Below is a small trained network, with its code and all its weights. Each question gives an input and a target symbol and asks what happens when units are switched off, that is, made to give their printed mean instead of their output.

import numpy as np


def w(rows, s, z=0):
    codes = np.array(rows[::2]) - 128.0
    scale = np.full(codes.shape[1], s)
    scale[-1] = z or s
    return codes * scale


def f(y):
    return np.maximum(y, 0)


def softmax(a):
    e = np.exp(a - a.max(-1, keepdims=True))
    return e / e.sum(-1, keepdims=True)


def log_softmax(a):
    a = a - a.max(-1, keepdims=True)
    return a - np.log(np.exp(a).sum(-1, keepdims=True))


def net(x, mask):
    ids = ['γδμξπτ'.index(c) for c in x.split()]
    T = len(ids)
    res = E[ids] + P[:T]
    u = 0
    for l in range(2):
        q, k, v = (res @ M[l].T for M in (Q, K, V))
        z = softmax(np.where(np.tri(T) > 0, q @ k.T / 2**0.5, -1e9)) @ v
        res = res + np.where(mask[u], z, O[l][:, -1]) @ O[l][:, :-1]
        u += 1
        y = f(res @ A[l][:, :-1].T + A[l][:, -1])
        res = res + np.where(mask[u : u + 8], y, B[l][:, -1]) @ B[l][:, :-1]
        u += 8
    return log_softmax(res[-1] @ U[:, :-1].T + U[:, -1])


Q, K, V, O, A, B = {}, {}, {}, {}, {}, {}
E = w([
[105,198,130,101],'γ',
[80,84,47,158],'δ',
[123,132,136,83],'μ',
[142,26,120,66],'ξ',
[114,159,171,253],'π',
[160,112,51,156],'τ',
],0.013)
P = w([
[167,207,205,46],'0',
[116,158,213,88],'1',
[72,135,205,109],'2',
[60,120,182,118],'3',
[60,113,157,121],'4',
[58,107,134,119],'5',
[64,109,110,120],'6',
[67,110,91,116],'7',
[80,111,67,116],'8',
[87,114,49,116],'9',
[97,115,33,115],'10',
[102,115,17,112],'11',
[106,117,1,110],'12',
],0.0044)
Q[0] = w([
[135,247,167,135],'L0H0',
[140,152,186,45],'L0H0',
],0.014)
K[0] = w([
[100,249,189,173],'L0H0',
[120,128,184,2],'L0H0',
],0.0094)
V[0] = w([
[197,115,254,147],'L0H0',
[201,51,88,182],'L0H0',
],0.0089)
O[0] = w([
[254,186,33,155,5],'L0H0',
[205,211,202,127,239],'L0H0',
],0.0052,0.0027)
A[0] = w([
[102,223,178,129,128],'L0N0',
[106,123,178,109,123],'L0N1',
[115,135,254,110,156],'L0N2',
[80,167,120,70,153],'L0N3',
[144,138,132,190,2],'L0N4',
[156,209,176,95,192],'L0N5',
[235,179,126,47,98],'L0N6',
[138,73,104,196,54],'L0N7',
],0.013,0.0021)
B[0] = w([
[93,145,198,28,192],'L0N0',
[116,89,98,102,209],'L0N1',
[95,98,234,53,202],'L0N2',
[207,218,45,153,252],'L0N3',
[135,113,71,48,173],'L0N4',
[53,82,191,54,172],'L0N5',
[72,74,249,175,202],'L0N6',
[119,217,27,64,223],'L0N7',
],0.012,0.0022)
Q[1] = w([
[9,131,104,140],'L1H0',
[129,236,180,40],'L1H0',
],0.014)
K[1] = w([
[105,154,2,99],'L1H0',
[89,242,180,149],'L1H0',
],0.011)
V[1] = w([
[144,2,99,84],'L1H0',
[167,108,58,178],'L1H0',
],0.0099)
O[1] = w([
[124,254,43,144,232],'L1H0',
[95,180,198,173,3],'L1H0',
],0.0086,0.0053)
A[1] = w([
[94,82,55,204,210],'L1N0',
[93,82,204,101,5],'L1N1',
[59,114,94,102,202],'L1N2',
[101,78,215,132,57],'L1N3',
[129,7,122,157,192],'L1N4',
[84,147,192,99,198],'L1N5',
[140,177,58,147,206],'L1N6',
[169,84,66,175,64],'L1N7',
],0.016,0.002)
B[1] = w([
[81,198,180,185,195],'L1N0',
[34,53,171,190,158],'L1N1',
[210,179,127,155,251],'L1N2',
[204,127,36,124,139],'L1N3',
[76,182,180,75,153],'L1N4',
[66,101,151,46,152],'L1N5',
[120,4,119,122,230],'L1N6',
[48,137,65,69,154],'L1N7',
],0.02,0.011)
U = w([
[47,128,208,73,167],'γ',
[193,252,103,52,233],'δ',
[174,43,10,152,174],'μ',
[111,136,160,254,221],'ξ',
[40,171,58,133,16],'π',
[133,110,132,143,3],'τ',
],0.007,0.0053)

Each question gives the input, a string of symbols that net reads in full, and the target symbol t.
The units are the heads (2 rows each of Q, K, V and O) and the neurons (one row each of A and B). Each row of codes is followed by its name. A weight is (code - 128) times the scale printed after its matrix; where a second scale follows, it is the last column's (O, A, B and U).
mask holds one flag per unit, layer by layer, with each layer's heads first. A switched-off unit (its flag False) gives its mean, the last column of its rows in O or B, instead of its output. The means were averaged over made-up inputs and are rounded, as every weight is.
A unit's drop is (log p(t) with every unit on - log p(t) with that unit switched off) / (log p(t) with every unit on - log p(t) with every unit switched off).
The circuit of an input: a set's keep is (log p(t) with only the set's units on - log p(t) with every unit switched off) / (log p(t) with every unit on - log p(t) with every unit switched off). Starting from the 12 units with the biggest drops (on a tie, the unit counted first), units are removed one at a time, each time the one whose removal leaves the highest keep (on an exact tie, the one counted first), for as long as the keep stays at least 0.8.
circuit, biggest first: the units of the circuit, biggest drop first
most important unit: the unit with the biggest drop
top k neurons: the k neurons with the biggest drops, biggest first
top k neurons in layer l: the k neurons of layer l with the biggest drops, biggest first
drop of u: that unit's drop, to one decimal
input γ μ π π, target δ: most important unit	L0H0
input ξ γ τ δ π δ τ π, target δ: top 3 neurons	(L0N7 L0N4 L1N6)
input ξ δ δ δ μ μ, target δ: top 3 neurons	(L0N3 L1N6 L0N6)
input δ π ξ ξ μ δ ξ μ τ μ, target μ: circuit, biggest first	(L1N0 L1N4)
input ξ τ ξ ξ π, target γ: top 2 neurons in layer 0	(L0N0 L0N1)
input τ γ π ξ, target γ: top 3 neurons	(L0N2 L1N4 L1N1)
input δ ξ δ ξ ξ τ ξ μ, target γ: circuit, biggest first	(L0N2 L1N5)
input τ μ ξ τ γ τ ξ, target δ: top 3 neurons in layer 1	(L1N6 L1N1 L1N4)
input δ ξ δ δ ξ μ, target γ: top 3 neurons	(L0N2 L1N5 L1N1)
input π π γ ξ μ ξ τ ξ ξ π ξ π π, target μ: top 4 neurons in layer 0	(L0N4 L0N7 L0N5 L0N6)
input π τ τ ξ ξ τ τ ξ π δ π, target μ: top 2 neurons	(L0N4 L1N0)
input δ γ δ τ δ ξ δ τ ξ, target δ: top 2 neurons in layer 0	(L0N0 L0N2)
input ξ μ γ, target γ: top 2 neurons	(L0N0 L1N1)
input ξ ξ ξ ξ ξ, target μ: top neuron in layer 1	(L1N6)
input τ π δ ξ, target γ: top 3 neurons	(L0N2 L1N1 L1N4)
input μ ξ γ ξ γ μ ξ ξ ξ γ, target μ: top 3 neurons in layer 1	(L1N0 L1N4 L1N2)
input ξ δ τ γ, target γ: top 3 neurons in layer 1	(L1N1 L1N5 L1N6)
input μ ξ δ δ π δ μ τ, target ξ: top 2 neurons in layer 1	(L1N0 L1N5)
input ξ ξ ξ τ, target μ: drop of L1N6	2.9
input π δ μ τ ξ π ξ ξ ξ δ τ δ, target ξ: drop of L1N0	0.8
input ξ ξ μ ξ δ δ μ δ τ, target ξ: drop of L1N7	0.1
input δ ξ δ μ μ, target δ: top neuron in layer 0	(L0N3)
